Below are the code and all the weights of a small trained network. Each question names an input and a class and asks about switching units off, where a switched-off unit gives its printed mean instead of its output.

import numpy as np


def w(rows, s, z=0):
    codes = np.array(rows[::2]) - 128.0
    scale = np.full(codes.shape[1], s)
    scale[-1] = z or s
    return codes * scale


def norm(h):
    return h / np.sqrt((h * h).mean(-1, keepdims=True) + 1e-5)


def f(y):
    return np.maximum(y, 0)


def log_softmax(a):
    a = a - a.max(-1, keepdims=True)
    return a - np.log(np.exp(a).sum(-1, keepdims=True))


def net(x, mask):
    res = np.array(x, float).reshape(1, 8) / 4 @ E
    u = 0
    for l in range(3):
        y = f(norm(res) @ A[l][:, :-1].T + A[l][:, -1])
        res = res + np.where(mask[u : u + 4], y, B[l][:, -1]) @ B[l][:, :-1]
        u += 4
    return log_softmax(norm(res)[-1] @ U[:, :-1].T + U[:, -1])


A, B = {}, {}
E = w([
[129,126,131,128,130,132],'x0',
[128,125,125,129,129,128],'x1',
[89,55,182,121,117,62],'x2',
[128,130,130,128,127,128],'x3',
[128,126,126,128,131,130],'x4',
[223,115,147,89,170,62],'x5',
[142,107,106,255,59,80],'x6',
[131,125,125,126,128,130],'x7',
],0.0096)
A[0] = w([
[221,85,59,162,155,45,21],'0.n1',
[2,116,148,81,164,150,2],'0.n2',
[244,173,89,80,137,116,64],'0.n3',
[82,78,172,124,138,98,144],'0.n4',
],0.0077,0.0052)
B[0] = w([
[140,133,207,174,63,140,215],'0.n1',
[156,129,182,95,8,191,216],'0.n2',
[125,156,204,179,255,181,242],'0.n3',
[105,70,165,128,73,144,254],'0.n4',
],0.0095,0.0035)
A[1] = w([
[34,152,98,3,126,242,74],'1.n1',
[134,59,148,73,163,135,118],'1.n2',
[187,97,209,38,189,75,187],'1.n3',
[151,244,29,195,96,197,251],'1.n4',
],0.0084,0.0029)
B[1] = w([
[187,121,206,225,139,71,242],'1.n1',
[76,197,142,95,120,144,181],'1.n2',
[129,147,9,51,61,145,243],'1.n3',
[105,197,92,77,91,102,254],'1.n4',
],0.012,0.0069)
A[2] = w([
[170,208,131,205,132,96,2],'2.n1',
[10,106,79,254,120,105,88],'2.n2',
[233,55,64,153,80,52,51],'2.n3',
[182,213,103,134,192,150,147],'2.n4',
],0.0099,0.0057)
B[2] = w([
[214,241,128,210,139,119,198],'2.n1',
[93,59,38,57,231,155,220],'2.n2',
[83,140,254,89,127,166,174],'2.n3',
[128,22,143,185,187,115,253],'2.n4',
],0.0086,0.006)
U = w([
[217,198,171,230,144,104,135],'0',
[119,174,44,78,73,100,255],'1',
[120,70,251,133,37,96,113],'2',
[33,17,77,149,133,115,43],'3',
[203,140,85,93,243,153,53],'4',
],0.018,0.0088)

Each question gives the input, the list of numbers given to net, and the class t.
The units are the neurons (one row each of A and B). Each row of codes is followed by its name. A weight is (code - 128) times the scale printed after its matrix; where a second scale follows, it is the last column's (A, B and U).
mask holds one flag per neuron, layer by layer. A switched-off neuron (its flag False) gives its mean, the last column of its row in B, instead of its output. The means were averaged over made-up inputs and are rounded, as every weight is.
A unit's drop is (log p(t) with every unit on - log p(t) with that unit switched off) / (log p(t) with every unit on - log p(t) with every unit switched off).
The circuit of an input: a set's keep is (log p(t) with only the set's units on - log p(t) with every unit switched off) / (log p(t) with every unit on - log p(t) with every unit switched off). Starting from all 12 units, units are removed one at a time, each time the one whose removal leaves the highest keep (on an exact tie, the one counted first), for as long as the keep stays at least 0.8.
units of the circuit, in order: the units of the circuit, biggest drop first
most important unit: the unit with the biggest drop
top k neurons: the k neurons with the biggest drops, biggest first
top k neurons in layer l: the k neurons of layer l with the biggest drops, biggest first
drop when u is switched off: that unit's drop, to one decimal
input [-2,-6,-2,-3,5,-2,-2,-5], class 0: units of the circuit, in order => 1.n1
input [-3,7,0,5,5,-3,8,2], class 1: top 3 neurons => 1.n4, 2.n4, 0.n4
input [-2,-2,4,-1,-2,0,3,7], class 3: units of the circuit, in order => 2.n2, 1.n1, 1.n3
input [3,-7,1,8,5,3,8,-1], class 2: top 3 neurons => 2.n3, 0.n3, 1.n1
input [-1,6,2,-5,0,-7,0,5], class 2: top 4 neurons => 0.n2, 1.n1, 1.n3, 2.n4
input [-2,-5,7,7,4,2,0,4], class 1: top 4 neurons => 1.n1, 1.n3, 1.n2, 2.n4
input [6,3,0,-1,2,0,7,7], class 1: top 2 neurons in layer 1 => 1.n1, 1.n4
input [-3,4,4,-7,-1,-2,8,2], class 3: top 2 neurons => 2.n2, 1.n1
input [-7,-3,1,8,-8,-6,6,1], class 3: top 4 neurons => 2.n2, 1.n3, 2.n1, 1.n2
input [0,-8,6,-2,-3,0,7,8], class 3: top 4 neurons => 2.n2, 1.n1, 0.n2, 2.n1
input [-3,7,-2,-8,-7,-7,-1,1], class 0: top 2 neurons => 1.n1, 1.n3
input [-4,-8,-2,-7,-3,0,7,2], class 1: top 4 neurons => 1.n1, 1.n4, 0.n3, 2.n2
input [-4,0,2,-7,-4,7,2,8], class 2: top 2 neurons => 0.n1, 2.n3
input [-7,0,6,3,-1,6,-3,1], class 1: units of the circuit, in order => 1.n3
input [-3,2,-3,3,5,0,-1,7], class 0: top 2 neurons => 2.n2, 1.n3
input [-8,-3,-6,4,0,0,-8,7], class 0: top 2 neurons => 1.n1, 2.n2
input [-7,3,-4,8,-8,-3,5,-6], class 1: top 2 neurons in layer 1 => 1.n4, 1.n1
input [-1,4,3,-6,-2,0,1,7], class 3: top 3 neurons in layer 1 => 1.n1, 1.n4, 1.n3
input [8,8,1,-5,-8,7,-8,-5], class 1: top 2 neurons in layer 1 => 1.n3, 1.n2
input [2,1,2,8,7,-5,-6,1], class 2: most important unit => 0.n2
input [-7,-5,2,7,-1,-7,3,-8], class 3: drop when 1.n2 is switched off => 0.1
input [-2,-4,2,4,7,-5,1,8], class 3: drop when 2.n2 is switched off => 2.1
input [-3,1,3,-6,8,8,6,3], class 2: drop when 2.n3 is switched off => 0.2
